Below are the code and all the weights of a small trained network. Each question names an input and a target symbol and asks about switching units off, where a switched-off unit gives its printed mean instead of its output.

import numpy as np


def w(rows, s, z=0):
    codes = np.array(rows[::2]) - 128.0
    scale = np.full(codes.shape[1], s)
    scale[-1] = z or s
    return codes * scale


def norm(h):
    return h / np.sqrt((h * h).mean(-1, keepdims=True) + 1e-5)


def f(y):
    return np.maximum(y, 0)


def softmax(a):
    e = np.exp(a - a.max(-1, keepdims=True))
    return e / e.sum(-1, keepdims=True)


def log_softmax(a):
    a = a - a.max(-1, keepdims=True)
    return a - np.log(np.exp(a).sum(-1, keepdims=True))


def net(x, mask):
    ids = ['ΔΨβεζηθλμξσ'.index(c) for c in x.split()]
    T = len(ids)
    res = E[ids] + P[:T]
    r = norm(res)
    for j in range(2):
        rows = slice(2 * j, 2 * j + 2)
        q, k, v = (r @ M[0][rows].T for M in (Q, K, V))
        z = softmax(np.where(np.tri(T) > 0, q @ k.T / 2**0.5, -1e9)) @ v
        o = O[0][rows]
        res = res + np.where(mask[j], z, o[:, -1]) @ o[:, :-1]
    y = f(norm(res) @ A[0][:, :-1].T + A[0][:, -1])
    res = res + np.where(mask[2:10], y, B[0][:, -1]) @ B[0][:, :-1]
    return log_softmax(norm(res)[-1] @ U[:, :-1].T + U[:, -1])


Q, K, V, O, A, B = {}, {}, {}, {}, {}, {}
E = w([
[170,122,109,111],'Δ',
[118,96,72,135],'Ψ',
[105,95,97,135],'β',
[180,82,104,105],'ε',
[148,138,105,121],'ζ',
[168,52,126,109],'η',
[151,73,165,82],'θ',
[154,110,248,59],'λ',
[137,106,176,235],'μ',
[125,231,182,34],'ξ',
[173,76,97,161],'σ',
],0.018)
P = w([
[234,251,73,182],'0',
[202,249,96,162],'1',
[211,230,129,150],'2',
[206,169,107,172],'3',
[221,131,103,167],'4',
[207,82,75,193],'5',
[225,49,78,188],'6',
[254,18,38,182],'7',
],0.0037)
Q[0] = w([
[202,172,196,62],'h0',
[175,125,109,64],'h0',
[2,190,182,102],'h1',
[93,185,119,74],'h1',
],0.0079)
K[0] = w([
[115,156,179,243],'h0',
[148,214,233,142],'h0',
[102,227,2,4],'h1',
[141,114,167,99],'h1',
],0.0078)
V[0] = w([
[137,181,161,163],'h0',
[125,199,177,82],'h0',
[161,122,48,147],'h1',
[123,123,207,243],'h1',
],0.011)
O[0] = w([
[124,93,130,203,145],'h0',
[57,111,70,131,117],'h0',
[147,176,103,168,201],'h1',
[153,90,249,140,254],'h1',
],0.014,0.004)
A[0] = w([
[82,149,112,85,55],'n0',
[180,93,71,194,146],'n1',
[192,144,230,128,252],'n2',
[131,194,44,46,102],'n3',
[158,91,109,142,108],'n4',
[113,55,84,149,177],'n5',
[198,162,113,49,249],'n6',
[255,113,88,239,45],'n7',
],0.0082,0.0033)
B[0] = w([
[194,142,105,118,139],'n0',
[101,90,221,62,184],'n1',
[40,135,161,132,254],'n2',
[160,31,171,190,201],'n3',
[103,200,45,101,150],'n4',
[53,226,230,92,160],'n5',
[49,30,165,140,215],'n6',
[117,234,119,2,208],'n7',
],0.0066,0.008)
U = w([
[172,114,90,151,52],'Δ',
[163,156,90,148,62],'Ψ',
[112,183,193,197,206],'β',
[255,100,72,124,193],'ε',
[144,178,75,154,156],'ζ',
[190,123,113,66,1],'η',
[173,2,100,117,112],'θ',
[56,101,122,117,51],'λ',
[162,139,138,201,111],'μ',
[34,154,73,139,245],'ξ',
[163,219,163,55,57],'σ',
],0.0098,0.004)

Each question gives the input, a string of symbols that net reads in full, and the target symbol t.
The units are the heads (2 rows each of Q, K, V and O) and the neurons (one row each of A and B). Each row of codes is followed by its name. A weight is (code - 128) times the scale printed after its matrix; where a second scale follows, it is the last column's (O, A, B and U).
mask holds one flag per unit, heads first, then neurons. A switched-off unit (its flag False) gives its mean, the last column of its rows in O or B, instead of its output. The means were averaged over made-up inputs and are rounded, as every weight is.
A unit's drop is (log p(t) with every unit on - log p(t) with that unit switched off) / (log p(t) with every unit on - log p(t) with every unit switched off).
The circuit of an input: a set's keep is (log p(t) with only the set's units on - log p(t) with every unit switched off) / (log p(t) with every unit on - log p(t) with every unit switched off). Starting from all 10 units, units are removed one at a time, each time the one whose removal leaves the highest keep (on an exact tie, the one counted first), for as long as the keep stays at least 0.8.
units of the circuit, in order: the units of the circuit, biggest drop first
most important unit: the unit with the biggest drop
k most important neurons: the k neurons with the biggest drops, biggest first
which heads matter: for each layer, one digit per head in row order, 1 if its drop is at least 0.15 and else 0, layers parted by /
drop when u is switched off: that unit's drop, to one decimal
input ε ε θ, target θ: units of the circuit, in order : h1, n3, n7
input η β ε ξ β ε ξ Δ, target ξ: units of the circuit, in order : h0, h1
input ε ξ β σ Δ, target σ: which heads matter : 00
input Ψ η ξ θ, target ξ: which heads matter : 11
input ε σ ε Ψ, target σ: which heads matter : 10
input θ ε σ ε, target σ: units of the circuit, in order : n7
input Ψ ζ σ η, target σ: units of the circuit, in order : n7, h1
input θ Δ Δ, target θ: units of the circuit, in order : h1, n3, n6
input λ Ψ ε ε θ ζ, target θ: which heads matter : 11
input ε β ε, target ε: which heads matter : 11
input Ψ ε ε, target ε: units of the circuit, in order : h1, h0, n3
input β ε σ ε η, target σ: units of the circuit, in order : h1, n7
input ζ β Ψ Ψ λ θ ξ, target ξ: 4 most important neurons : n6, n7, n1, n3
input ε ξ Δ, target ξ: units of the circuit, in order : h0
input θ θ θ ζ ζ, target θ: 3 most important neurons : n3, n2, n7
input σ σ λ Ψ, target σ: which heads matter : 00
input ζ Δ θ η ξ μ ε ξ, target θ: 2 most important neurons : n3, n6
input Ψ ε Δ, target ε: 2 most important neurons : n2, n3
input ξ θ μ ε λ β ξ, target θ: 4 most important neurons : n3, n7, n2, n5
input Ψ η ξ η ζ, target ξ: most important unit : h0
input θ ξ ε η, target ξ: 2 most important neurons : n5, n4
input ε θ β, target θ: 3 most important neurons : n3, n2, n6
input ξ ζ θ, target ξ: drop when h0 is switched off : 0.7
input σ η β, target σ: drop when h0 is switched off : 0.2
input η ε η ζ σ, target σ: drop when n7 is switched off : 0.3
